Here is a tiny trained network, its code and every weight. The questions are about switching its units off for an input and a class, where a switched-off unit gives its printed mean instead of its output.

import numpy as np


def w(rows, s, z=0):
    codes = np.array(rows[::2]) - 128.0
    scale = np.full(codes.shape[1], s)
    scale[-1] = z or s
    return codes * scale


def norm(h):
    return h / np.sqrt((h * h).mean(-1, keepdims=True) + 1e-5)


def f(y):
    return y / 2 * (1 + np.tanh(0.7978845608 * (y + 0.044715 * y**3)))


def log_softmax(a):
    a = a - a.max(-1, keepdims=True)
    return a - np.log(np.exp(a).sum(-1, keepdims=True))


def net(x, mask):
    res = np.array(x, float).reshape(1, 6) / 4 @ E
    u = 0
    for l in range(4):
        y = f(norm(res) @ A[l][:, :-1].T + A[l][:, -1])
        res = res + np.where(mask[u : u + 6], y, B[l][:, -1]) @ B[l][:, :-1]
        u += 6
    return log_softmax(norm(res)[-1] @ U[:, :-1].T + U[:, -1])


A, B = {}, {}
E = w([
[167,180,180,107,95,171,100],'x0',
[81,140,174,55,175,55,93],'x1',
[142,2,209,96,59,124,171],'x2',
[118,145,166,214,72,46,111],'x3',
[128,128,128,128,126,126,126],'x4',
[168,96,187,181,222,143,81],'x5',
],0.0068)
A[0] = w([
[131,204,142,173,104,177,195,173],'0.n0',
[25,13,37,195,229,75,194,67],'0.n1',
[210,226,253,139,112,192,95,52],'0.n2',
[163,248,216,66,45,152,129,132],'0.n3',
[161,211,217,76,81,207,78,4],'0.n4',
[79,90,90,191,203,69,212,124],'0.n5',
],0.0058,0.0033)
B[0] = w([
[84,25,74,205,87,180,143,225],'0.n0',
[158,163,91,40,21,154,5,236],'0.n1',
[129,74,94,120,23,102,24,213],'0.n2',
[76,80,85,139,94,67,99,250],'0.n3',
[209,133,7,2,140,80,42,158],'0.n4',
[158,67,151,151,22,105,30,196],'0.n5',
],0.0082,0.0023)
A[1] = w([
[100,255,33,190,167,155,81,52],'1.n0',
[22,193,148,31,98,54,168,206],'1.n1',
[125,121,208,86,189,99,18,103],'1.n2',
[137,132,82,68,165,172,136,31],'1.n3',
[142,101,197,86,115,126,169,4],'1.n4',
[133,96,127,114,123,92,113,174],'1.n5',
],0.0092,0.0033)
B[1] = w([
[213,173,225,105,17,102,171,245],'1.n0',
[186,109,46,209,200,145,185,254],'1.n1',
[178,113,49,207,185,151,166,240],'1.n2',
[35,153,175,77,130,131,117,152],'1.n3',
[149,201,254,117,114,108,170,144],'1.n4',
[110,210,124,120,190,77,152,185],'1.n5',
],0.007,0.0056)
A[2] = w([
[166,2,152,64,129,52,154,105],'2.n0',
[121,230,188,223,78,91,118,252],'2.n1',
[118,234,106,132,156,99,84,96],'2.n2',
[53,137,103,182,101,71,151,183],'2.n3',
[150,120,119,58,93,82,61,65],'2.n4',
[105,172,155,61,139,191,154,154],'2.n5',
],0.0091,0.0034)
B[2] = w([
[121,250,128,125,91,120,91,193],'2.n0',
[79,73,156,83,154,121,137,254],'2.n1',
[112,176,176,176,49,131,132,152],'2.n2',
[98,61,128,70,152,150,122,191],'2.n3',
[68,114,123,109,89,199,77,153],'2.n4',
[62,30,133,128,167,134,121,144],'2.n5',
],0.011,0.0068)
A[3] = w([
[77,159,98,112,174,240,129,122],'3.n0',
[88,146,69,111,80,96,147,87],'3.n1',
[97,56,139,186,30,255,108,232],'3.n2',
[172,106,217,184,190,171,15,5],'3.n3',
[146,185,243,75,80,109,200,21],'3.n4',
[131,175,121,52,175,236,130,23],'3.n5',
],0.0078,0.0023)
B[3] = w([
[118,78,150,125,112,108,134,151],'3.n0',
[169,139,119,108,124,175,132,163],'3.n1',
[137,175,117,137,193,95,125,255],'3.n2',
[156,92,97,66,97,180,172,171],'3.n3',
[119,170,176,113,145,134,142,169],'3.n4',
[80,120,165,179,74,9,101,144],'3.n5',
],0.015,0.0078)
U = w([
[177,143,62,103,8,83,35,94],'0',
[166,248,243,149,68,107,200,101],'1',
[138,130,119,123,172,120,133,252],'2',
[173,61,85,96,110,196,219,162],'3',
[167,177,80,232,231,63,159,81],'4',
[33,30,177,136,127,53,102,82],'5',
[79,147,146,215,162,206,100,33],'6',
],0.012)

Each question gives the input, the list of numbers given to net, and the class t.
The units are the neurons (one row each of A and B). Each row of codes is followed by its name. A weight is (code - 128) times the scale printed after its matrix; where a second scale follows, it is the last column's (A, B and U).
mask holds one flag per neuron, layer by layer. A switched-off neuron (its flag False) gives its mean, the last column of its row in B, instead of its output. The means were averaged over made-up inputs and are rounded, as every weight is.
A unit's drop is (log p(t) with every unit on - log p(t) with that unit switched off) / (log p(t) with every unit on - log p(t) with every unit switched off).
The circuit of an input: a set's keep is (log p(t) with only the set's units on - log p(t) with every unit switched off) / (log p(t) with every unit on - log p(t) with every unit switched off). Starting from the 12 units with the biggest drops (on a tie, the unit counted first), units are removed one at a time, each time the one whose removal leaves the highest keep (on an exact tie, the one counted first), for as long as the keep stays at least 0.8.
circuit, biggest first: the units of the circuit, biggest drop first
most important unit: the unit with the biggest drop
k most important neurons: the k neurons with the biggest drops, biggest first
k most important neurons of layer l: the k neurons of layer l with the biggest drops, biggest first
input [5,-2,-5,0,-2,1], class 0: circuit, biggest first -> [0.n2]
input [2,-5,-3,6,-4,-5], class 5: 2 most important neurons -> [2.n1 2.n3]
input [-4,-7,-7,5,0,-5], class 1: 2 most important neurons -> [1.n0 1.n1]
input [0,0,-4,7,-6,6], class 5: 2 most important neurons -> [2.n1 1.n1]
input [4,8,-5,-4,-5,-1], class 4: circuit, biggest first -> [1.n1 1.n2]
input [1,4,-7,5,-6,-8], class 3: 3 most important neurons -> [1.n1 2.n3 2.n0]
input [1,8,-6,1,3,-4], class 4: 2 most important neurons -> [1.n1 3.n3]
input [-8,5,-8,8,1,7], class 0: circuit, biggest first -> [0.n1 0.n5]
input [-8,8,5,-4,2,-7], class 0: 2 most important neurons of layer 2 -> [2.n0 2.n1]
input [-2,5,-5,5,3,2], class 1: 3 most important neurons -> [1.n0 2.n2 0.n3]
input [1,4,4,-7,4,0], class 5: 2 most important neurons -> [3.n5 2.n5]
input [-6,-7,7,3,4,2], class 1: 3 most important neurons -> [2.n0 1.n2 1.n1]
input [0,7,-6,-8,3,7], class 5: 2 most important neurons -> [3.n5 1.n3]
input [-4,4,-2,2,-1,-8], class 3: most important unit -> 3.n2
input [6,6,-4,5,-4,-7], class 3: 3 most important neurons -> [1.n1 3.n2 2.n3]
input [-7,-1,-3,5,-5,8], class 3: circuit, biggest first -> [3.n3 0.n3]
input [-7,8,3,5,4,-7], class 4: 2 most important neurons of layer 0 -> [0.n0 0.n2]
input [5,0,-1,-6,-4,-2], class 5: 3 most important neurons of layer 2 -> [2.n4 2.n5 2.n0]
input [0,6,-6,8,5,4], class 5: 2 most important neurons of layer 3 -> [3.n2 3.n1]
input [-5,-7,3,0,-5,0], class 4: circuit, biggest first -> [3.n2]
